Below are the code and all the weights of a small trained network. Each question names an input and a target symbol and asks about switching units off, where a switched-off unit gives its printed mean instead of its output.

import numpy as np


def w(rows, s, z=0):
    codes = np.array(rows[::2]) - 128.0
    scale = np.full(codes.shape[1], s)
    scale[-1] = z or s
    return codes * scale


def norm(h):
    return h / np.sqrt((h * h).mean(-1, keepdims=True) + 1e-5)


def f(y):
    return y / 2 * (1 + np.tanh(0.7978845608 * (y + 0.044715 * y**3)))


def softmax(a):
    e = np.exp(a - a.max(-1, keepdims=True))
    return e / e.sum(-1, keepdims=True)


def log_softmax(a):
    a = a - a.max(-1, keepdims=True)
    return a - np.log(np.exp(a).sum(-1, keepdims=True))


def net(x, mask):
    ids = ['γδετφψ'.index(c) for c in x.split()]
    T = len(ids)
    res = E[ids] + P[:T]
    q, k, v = (norm(res) @ M[0].T for M in (Q, K, V))
    z = softmax(np.where(np.tri(T) > 0, q @ k.T / 3**0.5, -1e9)) @ v
    res = res + np.where(mask[0], z, O[0][:, -1]) @ O[0][:, :-1]
    y = f(norm(res) @ A[0][:, :-1].T + A[0][:, -1])
    res = res + np.where(mask[1:9], y, B[0][:, -1]) @ B[0][:, :-1]
    return log_softmax(norm(res)[-1] @ U[:, :-1].T + U[:, -1])


Q, K, V, O, A, B = {}, {}, {}, {}, {}, {}
E = w([
[140,181,113,48,109],'γ',
[180,163,96,38,72],'δ',
[175,200,182,10,51],'ε',
[190,151,24,213,176],'τ',
[132,222,135,82,109],'φ',
[163,174,146,99,108],'ψ',
],0.012)
P = w([
[92,63,150,203,163],'0',
[123,64,49,99,178],'1',
[92,132,88,148,37],'2',
[127,66,69,98,212],'3',
[104,143,114,145,36],'4',
[140,76,79,81,239],'5',
[103,159,132,143,41],'6',
[154,87,91,75,245],'7',
[110,169,143,141,47],'8',
[173,92,103,81,232],'9',
[114,183,159,137,50],'10',
[184,105,127,81,238],'11',
],0.011)
Q[0] = w([
[143,113,99,111,161],'h1',
[55,173,134,183,2],'h1',
[89,78,173,145,107],'h1',
],0.02)
K[0] = w([
[180,244,128,120,136],'h1',
[7,24,177,135,78],'h1',
[43,119,57,95,81],'h1',
],0.014)
V[0] = w([
[43,112,184,140,166],'h1',
[101,125,84,55,165],'h1',
[83,248,112,173,109],'h1',
],0.013)
O[0] = w([
[205,73,62,186,96,58],'h1',
[25,141,105,155,63,252],'h1',
[185,245,16,150,187,78],'h1',
],0.012,0.0036)
A[0] = w([
[125,86,68,204,194,176],'n1',
[108,81,125,30,169,103],'n2',
[106,135,98,192,128,144],'n3',
[147,76,206,171,196,120],'n4',
[185,136,66,95,117,79],'n5',
[52,156,176,164,120,127],'n6',
[111,247,23,93,66,3],'n7',
[171,149,117,27,221,123],'n8',
],0.013,0.0056)
B[0] = w([
[122,166,157,103,125,254],'n1',
[116,189,93,30,189,208],'n2',
[110,122,135,110,71,180],'n3',
[91,137,133,188,66,143],'n4',
[129,99,181,124,157,167],'n5',
[148,64,174,160,177,205],'n6',
[95,150,163,245,125,240],'n7',
[76,108,83,111,137,219],'n8',
],0.012,0.0069)
U = w([
[85,71,53,140,32,84],'γ',
[156,178,180,79,42,25],'δ',
[218,77,159,125,155,246],'ε',
[166,217,3,62,166,252],'τ',
[67,225,160,182,118,54],'φ',
[95,48,223,138,165,143],'ψ',
],0.012,0.0034)

Each question gives the input, a string of symbols that net reads in full, and the target symbol t.
The units are the heads (3 rows each of Q, K, V and O) and the neurons (one row each of A and B). Each row of codes is followed by its name. A weight is (code - 128) times the scale printed after its matrix; where a second scale follows, it is the last column's (O, A, B and U).
mask holds one flag per unit, heads first, then neurons. A switched-off unit (its flag False) gives its mean, the last column of its rows in O or B, instead of its output. The means were averaged over made-up inputs and are rounded, as every weight is.
A unit's drop is (log p(t) with every unit on - log p(t) with that unit switched off) / (log p(t) with every unit on - log p(t) with every unit switched off).
The circuit of an input: a set's keep is (log p(t) with only the set's units on - log p(t) with every unit switched off) / (log p(t) with every unit on - log p(t) with every unit switched off). Starting from all 9 units, units are removed one at a time, each time the one whose removal leaves the highest keep (on an exact tie, the one counted first), for as long as the keep stays at least 0.8.
circuit, biggest first: the units of the circuit, biggest drop first
unit that matters most: the unit with the biggest drop
k most important neurons: the k neurons with the biggest drops, biggest first
drop of u: that unit's drop, to one decimal
input γ ψ γ τ, target ψ: circuit, biggest first => (h1; n6)
input ψ φ τ γ, target φ: circuit, biggest first => (h1; n7)
input τ φ γ τ τ τ τ ε, target τ: unit that matters most => n2
input ψ ψ δ ψ τ γ, target ψ: circuit, biggest first => (h1; n6)
input τ γ τ ε τ τ φ τ γ φ φ τ, target φ: 2 most important neurons => (n5; n1)
input ε ψ γ τ δ ψ τ τ τ, target δ: 2 most important neurons => (n7; n6)
input ε ψ τ, target δ: 2 most important neurons => (n1; n7)
input δ δ φ τ ψ τ τ τ δ, target ψ: drop of n3 => 0.0
input δ γ τ ψ ψ τ τ τ ψ, target ψ: drop of h1 => 0.3
input ψ φ γ ε φ γ ε, target ε: drop of h1 => 0.8
input τ τ δ, target φ: 2 most important neurons => (n7; n6)
